Below are the code and all the weights of a small trained network. Each question names an input and a class and asks about switching units off, where a switched-off unit gives its printed mean instead of its output.

import numpy as np


def w(rows, s, z=0):
    codes = np.array(rows[::2]) - 128.0
    scale = np.full(codes.shape[1], s)
    scale[-1] = z or s
    return codes * scale


def f(y):
    return np.maximum(y, 0)


def log_softmax(a):
    a = a - a.max(-1, keepdims=True)
    return a - np.log(np.exp(a).sum(-1, keepdims=True))


def net(x, mask):
    res = np.array(x, float).reshape(1, 3) / 4 @ E
    y = f(res @ A[0][:, :-1].T + A[0][:, -1])
    res = res + np.where(mask, y, B[0][:, -1]) @ B[0][:, :-1]
    return log_softmax(res[-1] @ U[:, :-1].T + U[:, -1])


A, B = {}, {}
E = w([
[87,174,184,38,104],'x0',
[239,217,125,176,65],'x1',
[58,160,12,126,101],'x2',
],0.011)
A[0] = w([
[187,105,36,179,160,178],'n1',
[161,85,228,132,73,64],'n2',
[166,81,212,124,104,90],'n3',
[132,207,138,81,168,71],'n4',
[181,106,84,198,193,62],'n5',
[137,112,129,203,119,217],'n6',
[201,95,240,121,169,102],'n7',
[120,105,206,145,158,137],'n8',
[99,235,168,75,138,93],'n9',
[98,48,142,103,156,52],'n10',
[184,122,198,136,146,51],'n11',
[108,148,80,100,79,61],'n12',
[195,232,137,158,75,214],'n13',
[192,241,82,150,126,81],'n14',
[194,184,138,105,42,220],'n15',
[93,172,124,104,93,253],'n16',
[191,120,74,193,230,40],'n17',
[137,82,121,96,200,130],'n18',
[126,132,122,48,128,251],'n19',
[127,84,197,125,184,57],'n20',
[104,39,110,121,165,170],'n21',
[33,169,39,143,69,83],'n22',
[136,173,39,78,98,82],'n23',
[44,68,90,58,138,108],'n24',
[137,182,158,22,56,97],'n25',
[128,64,136,252,133,12],'n26',
[189,184,126,188,75,148],'n27',
[102,175,48,188,134,51],'n28',
[162,78,69,181,145,61],'n29',
[107,118,98,111,113,52],'n30',
],0.012,0.0057)
B[0] = w([
[164,109,147,70,166,222],'n1',
[179,177,72,154,71,188],'n2',
[147,170,47,150,94,188],'n3',
[196,125,215,48,87,162],'n4',
[144,154,192,43,107,190],'n5',
[150,87,129,63,221,192],'n6',
[206,169,27,187,49,225],'n7',
[188,106,102,145,116,186],'n8',
[202,170,187,1,155,200],'n9',
[93,83,181,137,33,189],'n10',
[70,187,59,189,66,179],'n11',
[157,175,45,149,37,166],'n12',
[39,51,125,175,137,252],'n13',
[73,80,175,137,75,207],'n14',
[88,26,122,129,132,236],'n15',
[255,120,101,170,148,208],'n16',
[184,202,153,44,115,190],'n17',
[100,47,108,141,57,183],'n18',
[238,58,145,93,181,207],'n19',
[119,99,89,116,60,182],'n20',
[81,51,137,82,130,221],'n21',
[195,158,99,171,66,232],'n22',
[162,165,18,209,49,188],'n23',
[129,58,143,158,51,239],'n24',
[217,168,227,73,176,216],'n25',
[186,224,117,70,94,185],'n26',
[64,17,173,120,115,216],'n27',
[204,182,102,158,57,190],'n28',
[225,186,183,57,134,185],'n29',
[120,142,139,171,56,146],'n30',
],0.0085,0.013)
U = w([
[175,204,25,204,39,29],'0',
[208,163,188,47,114,140],'1',
[107,44,128,153,88,99],'2',
[194,67,84,123,156,194],'3',
[58,248,59,199,242,2],'4',
[8,215,21,176,223,2],'5',
],0.011,0.006)

Each question gives the input, the list of numbers given to net, and the class t.
The units are the neurons (one row each of A and B). Each row of codes is followed by its name. A weight is (code - 128) times the scale printed after its matrix; where a second scale follows, it is the last column's (A, B and U).
mask holds one flag per neuron, in row order. A switched-off neuron (its flag False) gives its mean, the last column of its row in B, instead of its output. The means were averaged over made-up inputs and are rounded, as every weight is.
A unit's drop is (log p(t) with every unit on - log p(t) with that unit switched off) / (log p(t) with every unit on - log p(t) with every unit switched off).
The circuit of an input: a set's keep is (log p(t) with only the set's units on - log p(t) with every unit switched off) / (log p(t) with every unit on - log p(t) with every unit switched off). Starting from the 12 units with the biggest drops (on a tie, the unit counted first), units are removed one at a time, each time the one whose removal leaves the highest keep (on an exact tie, the one counted first), for as long as the keep stays at least 0.8.
circuit, biggest first: the units of the circuit, biggest drop first
k most important neurons: the k neurons with the biggest drops, biggest first
drop when u is switched off: that unit's drop, to one decimal
input [1,8,-6], class 2: circuit, biggest first	(n13)
input [6,-4,7], class 0: 2 most important neurons	(n23, n22)
input [-5,6,2], class 2: 3 most important neurons	(n13, n27, n14)
input [-3,5,-4], class 2: 2 most important neurons	(n27, n13)
input [-6,-7,0], class 2: 3 most important neurons	(n25, n18, n9)
input [7,6,-7], class 0: 2 most important neurons	(n7, n11)
input [-7,6,-6], class 1: 4 most important neurons	(n5, n17, n6, n26)
input [3,-6,-5], class 2: drop when n26 is switched off	0.1
input [-8,-8,0], class 1: drop when n17 is switched off	0.2
input [4,1,-5], class 0: drop when n7 is switched off	0.2
input [6,3,-7], class 0: drop when n7 is switched off	0.4
